Below are the code and all the weights of a small trained network. Each question names an input and a class and asks about switching units off, where a switched-off unit gives its printed mean instead of its output.

import numpy as np


def w(rows, s, z=0):
    codes = np.array(rows[::2]) - 128.0
    scale = np.full(codes.shape[1], s)
    scale[-1] = z or s
    return codes * scale


def f(y):
    return y / 2 * (1 + np.tanh(0.7978845608 * (y + 0.044715 * y**3)))


def log_softmax(a):
    a = a - a.max(-1, keepdims=True)
    return a - np.log(np.exp(a).sum(-1, keepdims=True))


def net(x, mask):
    res = np.array(x, float).reshape(1, 5) / 4 @ E
    y = f(res @ A[0][:, :-1].T + A[0][:, -1])
    res = res + np.where(mask, y, B[0][:, -1]) @ B[0][:, :-1]
    return log_softmax(res[-1] @ U[:, :-1].T + U[:, -1])


A, B = {}, {}
E = w([
[125,135,149,145,111,167,54,106,137,99,249,151],'x0',
[131,125,132,137,128,130,116,124,130,113,109,148],'x1',
[162,166,51,192,104,146,150,151,177,104,131,132],'x2',
[129,128,127,126,128,129,127,128,130,127,130,125],'x3',
[65,122,139,167,142,127,147,88,111,58,116,43],'x4',
],0.017)
A[0] = w([
[109,144,139,130,124,128,144,123,125,136,100,104,176],'neuron 1',
[159,118,102,95,130,126,144,142,141,138,93,140,154],'neuron 2',
[98,124,138,164,132,131,126,115,123,87,162,109,63],'neuron 3',
[157,136,138,99,132,140,108,130,132,130,159,160,144],'neuron 4',
[99,133,141,169,127,134,95,114,120,101,165,95,70],'neuron 5',
[123,135,135,144,120,128,117,149,125,131,128,110,169],'neuron 6',
[163,126,137,114,122,139,94,134,140,153,195,193,132],'neuron 7',
[130,139,123,133,125,146,124,127,123,119,119,118,98],'neuron 8',
[128,121,186,76,130,127,118,124,131,119,119,119,254],'neuron 9',
[123,124,169,74,127,135,111,127,128,120,117,115,244],'neuron 10',
[118,131,167,138,114,120,134,133,124,120,102,128,141],'neuron 11',
[176,131,91,69,129,112,188,161,130,222,26,165,255],'neuron 12',
[93,130,122,135,134,118,189,120,116,97,22,45,133],'neuron 13',
[168,142,5,207,117,138,146,144,172,108,141,119,176],'neuron 14',
[139,131,131,130,127,119,148,142,123,159,148,172,214],'neuron 15',
[126,123,135,125,134,122,128,124,121,130,130,129,152],'neuron 16',
[163,145,133,136,123,142,130,121,126,134,117,119,114],'neuron 17',
[138,128,98,166,129,137,138,135,135,129,118,118,141],'neuron 18',
[112,120,129,122,126,112,134,146,135,117,144,133,146],'neuron 19',
[142,118,105,140,122,119,114,140,128,125,130,112,149],'neuron 20',
[84,125,155,185,128,134,111,108,122,61,178,85,36],'neuron 21',
[127,126,136,130,122,118,143,141,130,136,127,104,121],'neuron 22',
[156,122,106,122,129,128,109,134,130,151,169,172,112],'neuron 23',
[115,121,118,132,130,118,152,130,132,129,106,105,105],'neuron 24',
],0.018,0.0082)
B[0] = w([
[130,120,152,174,122,146,114,136,128,111,87,101,153],'neuron 1',
[123,141,148,102,130,130,171,124,129,122,136,137,167],'neuron 2',
[133,156,150,91,119,140,164,113,111,114,119,118,163],'neuron 3',
[149,105,94,113,110,103,83,139,151,133,146,143,161],'neuron 4',
[134,156,140,71,127,133,140,121,135,105,106,109,168],'neuron 5',
[137,114,142,146,137,132,130,112,128,114,111,144,136],'neuron 6',
[123,120,76,130,119,116,49,143,129,164,162,147,188],'neuron 7',
[131,135,127,131,123,118,141,118,119,139,138,141,130],'neuron 8',
[129,53,163,107,131,121,94,105,123,133,113,112,172],'neuron 9',
[131,74,161,102,140,119,102,112,122,138,121,111,167],'neuron 10',
[129,114,132,140,116,140,136,140,131,113,124,101,141],'neuron 11',
[146,170,183,47,134,135,212,83,115,76,91,111,252],'neuron 12',
[104,50,103,225,124,103,123,162,135,178,142,135,212],'neuron 13',
[130,253,96,173,141,150,185,156,135,127,139,149,216],'neuron 14',
[142,138,116,103,123,143,70,114,136,103,152,125,165],'neuron 15',
[119,122,147,130,121,136,123,118,131,137,137,123,134],'neuron 16',
[128,142,128,140,122,130,121,118,123,130,123,162,133],'neuron 17',
[126,135,99,98,113,79,166,117,137,146,144,137,153],'neuron 18',
[136,126,121,129,129,127,107,123,121,114,115,141,131],'neuron 19',
[127,145,134,144,115,130,141,125,101,126,133,131,138],'neuron 20',
[149,161,169,78,137,140,184,102,125,97,105,133,189],'neuron 21',
[121,106,129,150,131,150,117,130,131,103,109,131,135],'neuron 22',
[108,174,139,158,141,169,58,134,113,136,145,116,165],'neuron 23',
[117,93,105,152,129,120,130,133,138,134,142,155,148],'neuron 24',
],0.028,0.041)
U = w([
[149,107,194,64,138,124,126,47,98,106,85,115,255],'0',
[149,208,122,112,137,153,193,106,135,89,100,168,181],'1',
[141,79,116,120,114,129,12,106,111,198,169,133,20],'2',
[142,193,44,189,121,190,73,172,144,168,179,171,46],'3',
[75,39,153,210,145,94,112,133,114,189,84,97,115],'4',
[76,139,72,255,139,111,184,193,155,182,104,161,62],'5',
],0.009,0.0022)

Each question gives the input, the list of numbers given to net, and the class t.
The units are the neurons (one row each of A and B). Each row of codes is followed by its name. A weight is (code - 128) times the scale printed after its matrix; where a second scale follows, it is the last column's (A, B and U).
mask holds one flag per neuron, in row order. A switched-off neuron (its flag False) gives its mean, the last column of its row in B, instead of its output. The means were averaged over made-up inputs and are rounded, as every weight is.
A unit's drop is (log p(t) with every unit on - log p(t) with that unit switched off) / (log p(t) with every unit on - log p(t) with every unit switched off).
The circuit of an input: a set's keep is (log p(t) with only the set's units on - log p(t) with every unit switched off) / (log p(t) with every unit on - log p(t) with every unit switched off). Starting from the 12 units with the biggest drops (on a tie, the unit counted first), units are removed one at a time, each time the one whose removal leaves the highest keep (on an exact tie, the one counted first), for as long as the keep stays at least 0.8.
units of the circuit, in order: the units of the circuit, biggest drop first
top k neurons: the k neurons with the biggest drops, biggest first
drop of u: that unit's drop, to one decimal
input [1,8,-5,-1,-8], class 2: units of the circuit, in order => neuron 7
input [0,3,-2,8,3], class 4: units of the circuit, in order => neuron 12; neuron 14
input [2,1,-6,3,1], class 0: top 2 neurons => neuron 13; neuron 7
input [0,2,-5,2,8], class 4: top 2 neurons => neuron 13; neuron 12
input [1,-5,-7,-1,1], class 0: top 2 neurons => neuron 13; neuron 7
input [1,-6,-2,-4,6], class 0: top 2 neurons => neuron 21; neuron 14
input [-3,-4,-1,6,1], class 4: top 2 neurons => neuron 14; neuron 13
input [-1,7,7,-1,6], class 5: top 2 neurons => neuron 13; neuron 12
input [1,-2,-2,-8,-7], class 2: top 2 neurons => neuron 7; neuron 21
input [5,7,-8,-6,0], class 2: top 2 neurons => neuron 12; neuron 7
input [-3,-1,8,-2,1], class 5: top 2 neurons => neuron 13; neuron 21
input [-8,6,6,8,5], class 5: drop of neuron 13 => 0.9
input [1,7,-2,3,-8], class 2: drop of neuron 7 => 0.6
input [-2,0,6,0,8], class 5: drop of neuron 13 => 0.5
input [-6,7,3,-1,3], class 5: units of the circuit, in order => neuron 13
input [3,-1,-1,6,0], class 2: units of the circuit, in order => neuron 12; neuron 14
